Small tables with named rows and columns. After each table, cells are looked up by row and column.

muzodar.tsv
	surosil	kel	sototob	nuzegi
zuk	5148	5902	5641	5373
foz	6223	5579	5295	3619
fisip	4775	5810	5235	3410
bezo	4834	5881	5400	4053
fepule	4219	5584	5721	3289
vigilef	4745	5591	6890	7990
dupu	3981	5430	6280	6605
fedi	3283	5955	4474	4943
kal	1908	5411	4789	2595
dal	2114	5575	6610	4015
med	4989	5591	4680	4349
vima	2783	5676	4681	5054
zoku	6004	5792	5395	4459
bisa	6369	5894	5148	3804

What is the surosil of fisip in muzodar?
4775
What is the kel of dal in muzodar?
5575
What is the kel of vigilef in muzodar?
5591
What is the kel of bezo in muzodar?
5881
What is the sototob of bisa in muzodar?
5148
What is the kel of bisa in muzodar?
5894
What is the kel of dupu in muzodar?
5430
What is the kel of foz in muzodar?
5579
Which row has the largest surosil? bisa

rog
         bepi  beromu
rofe     0.64    0.44
zibop    0.32    0.65
pifig    0.51    0.52
gisaset  0.30    0.70
pota     0.20    0.83

What is the beromu of rofe in rog? 0.44
What is the beromu of gisaset in rog? 0.70
What is the bepi of zibop in rog? 0.32
What is the bepi of pota in rog? 0.20
What is the bepi of pifig in rog? 0.51
What is the bepi of rofe in rog? 0.64
What is the beromu of zibop in rog? 0.65
What is the beromu of pota in rog? 0.83
What is the bepi of gisaset in rog? 0.30
What is the beromu of pifig in rog? 0.52

fato
columns: kag, pepopu, gar, kame
tole: [763, 548, 900, 900]
dizoz: [231, 443, 566, 566]
duv: [924, 623, 109, 109]

duv, pepopu -> 623
tole, gar -> 900
duv, kame -> 109
dizoz, kag -> 231
dizoz, pepopu -> 443
duv, gar -> 109
tole, kame -> 900
duv, kag -> 924
tole, pepopu -> 548
tole, kag -> 763
dizoz, gar -> 566
dizoz, kame -> 566

Table navenan
|  | dovafu | poved | fogide | gel | genini | vid |
|---|---|---|---|---|---|---|
| kibezu | 208 | 138 | 5 | 114 | 165 | 126 |
| mipume | 166 | 173 | 178 | 179 | 140 | 97 |
| sab | 144 | 104 | 76 | 137 | 146 | 101 |
| raf | 189 | 159 | 75 | 149 | 104 | 154 |
| dasate | 114 | 77 | 126 | 212 | 128 | 185 |

raf, gel -> 149
mipume, vid -> 97
kibezu, gel -> 114
kibezu, genini -> 165
sab, dovafu -> 144
raf, fogide -> 75
kibezu, dovafu -> 208
mipume, poved -> 173
kibezu, poved -> 138
raf, genini -> 104
raf, poved -> 159
sab, genini -> 146
mipume, fogide -> 178
dasate, dovafu -> 114
dasate, genini -> 128
sab, gel -> 137
dasate, fogide -> 126
mipume, gel -> 179
sab, poved -> 104
dasate, gel -> 212

dizado.csv
,mome,gavaz,vipes,legado,zar,doz,zozu,zef,das,sil
zazet,175,104,103,117,142,54,194,129,72,178
tupep,153,132,94,184,176,70,115,120,46,151
kerifoz,161,82,66,98,159,67,172,136,82,165
bal,116,191,142,146,200,76,76,194,121,148
mose,142,116,91,37,157,65,162,172,127,138
bobuz,101,179,115,42,149,78,112,155,108,79
gamo,127,166,158,89,174,73,147,214,154,188
sizis,83,157,127,169,212,120,94,198,108,184
lete,50,179,155,98,116,139,172,120,52,125
zuna,68,160,170,132,161,136,176,191,108,214
pugiz,149,135,94,188,178,73,108,123,46,151

What is the mome of gamo in dizado? 127
What is the zar of zuna in dizado? 161
What is the zef of tupep in dizado? 120
What is the vipes of mose in dizado? 91
What is the vipes of zuna in dizado? 170
What is the sil of gamo in dizado? 188
What is the doz of bobuz in dizado? 78
What is the zozu of mose in dizado? 162
What is the doz of pugiz in dizado? 73
What is the zef of kerifoz in dizado? 136
What is the das of pugiz in dizado? 46
What is the gavaz of lete in dizado? 179
What is the zozu of tupep in dizado? 115
What is the sil of zazet in dizado? 178
What is the doz of tupep in dizado? 70
What is the zozu of gamo in dizado? 147
What is the sil of mose in dizado? 138
What is the legado of zazet in dizado? 117
What is the das of bobuz in dizado? 108
Row with the largest zozu: zazet

vidili:
,vedu,vaka
bubis,-0.104,0.947
bos,0.338,-0.579
bilume,-0.075,0.580
tiru,0.079,0.694
dafeza,0.459,-0.379
fof,0.186,-0.555
zutod,0.208,0.538
peme,0.422,-0.692
meza,-0.013,0.925
bil,0.022,-0.255
puv,-0.215,0.671

What is the vedu of bil in vidili? 0.022
What is the vaka of bos in vidili? -0.579
What is the vedu of fof in vidili? 0.186
What is the vaka of fof in vidili? -0.555
What is the vaka of meza in vidili? 0.925
What is the vedu of peme in vidili? 0.422
What is the vedu of bos in vidili? 0.338
What is the vaka of bubis in vidili? 0.947
What is the vedu of zutod in vidili? 0.208
What is the vedu of meza in vidili? -0.013
What is the vaka of bil in vidili? -0.255
What is the vedu of tiru in vidili? 0.079
What is the vaka of dafeza in vidili? -0.379
What is the vedu of puv in vidili? -0.215
What is the vedu of bubis in vidili? -0.104
What is the vaka of tiru in vidili? 0.694
What is the vedu of dafeza in vidili? 0.459

giv:
       mifa  vegogo  vani  gamore   zek   lag  pelan
git    -135      33  -632     -88  -157  -315   -142
dorit   779     177   312     164   259   212    450
zet    -415     -85  -414       5   110   174    204
nuf     232      34   334     276   293   702    479
rus     742      46   586      62   224   666    805
seku    247     -12   640      -3   322   793    750

git, lag => -315
seku, vegogo => -12
nuf, zek => 293
git, mifa => -135
dorit, vegogo => 177
zet, gamore => 5
git, vani => -632
Row with the largest vani: seku

Table gepomo
cols = siki, pes, marig, deg
nibin: [137, 107, 116, 188]
guka: [180, 107, 148, 69]
buv: [184, 168, 161, 52]
dasosoz: [172, 70, 137, 120]
gifur: [198, 150, 178, 36]
zek: [97, 217, 166, 180]
mig: [208, 48, 115, 47]
zosato: [192, 57, 122, 110]

What is the pes of dasosoz in gepomo? 70
What is the pes of buv in gepomo? 168
What is the deg of guka in gepomo? 69
What is the siki of nibin in gepomo? 137
What is the deg of gifur in gepomo? 36
What is the marig of buv in gepomo? 161

biv =
columns: nazuk, piv, dos, lufo, rar, pek, zilo, pak
vukip: [29, 39, 31, 62, 47, 38, 39, 93]
muki: [54, 55, 41, 39, 39, 33, 15, 55]
taveg: [51, 36, 43, 59, 56, 45, 41, 20]
zogepuz: [57, 49, 27, 31, 37, 36, 28, 36]
pera: [51, 67, 43, 68, 74, 47, 35, 27]
dafo: [19, 45, 32, 26, 12, 27, 30, 70]
zuzokul: [48, 51, 49, 47, 56, 34, 13, 44]

pek of zuzokul: 34
lufo of pera: 68
dos of taveg: 43
pak of zuzokul: 44
piv of pera: 67
rar of muki: 39
dos of zogepuz: 27
piv of zogepuz: 49
pek of muki: 33
zilo of zuzokul: 13
dos of dafo: 32

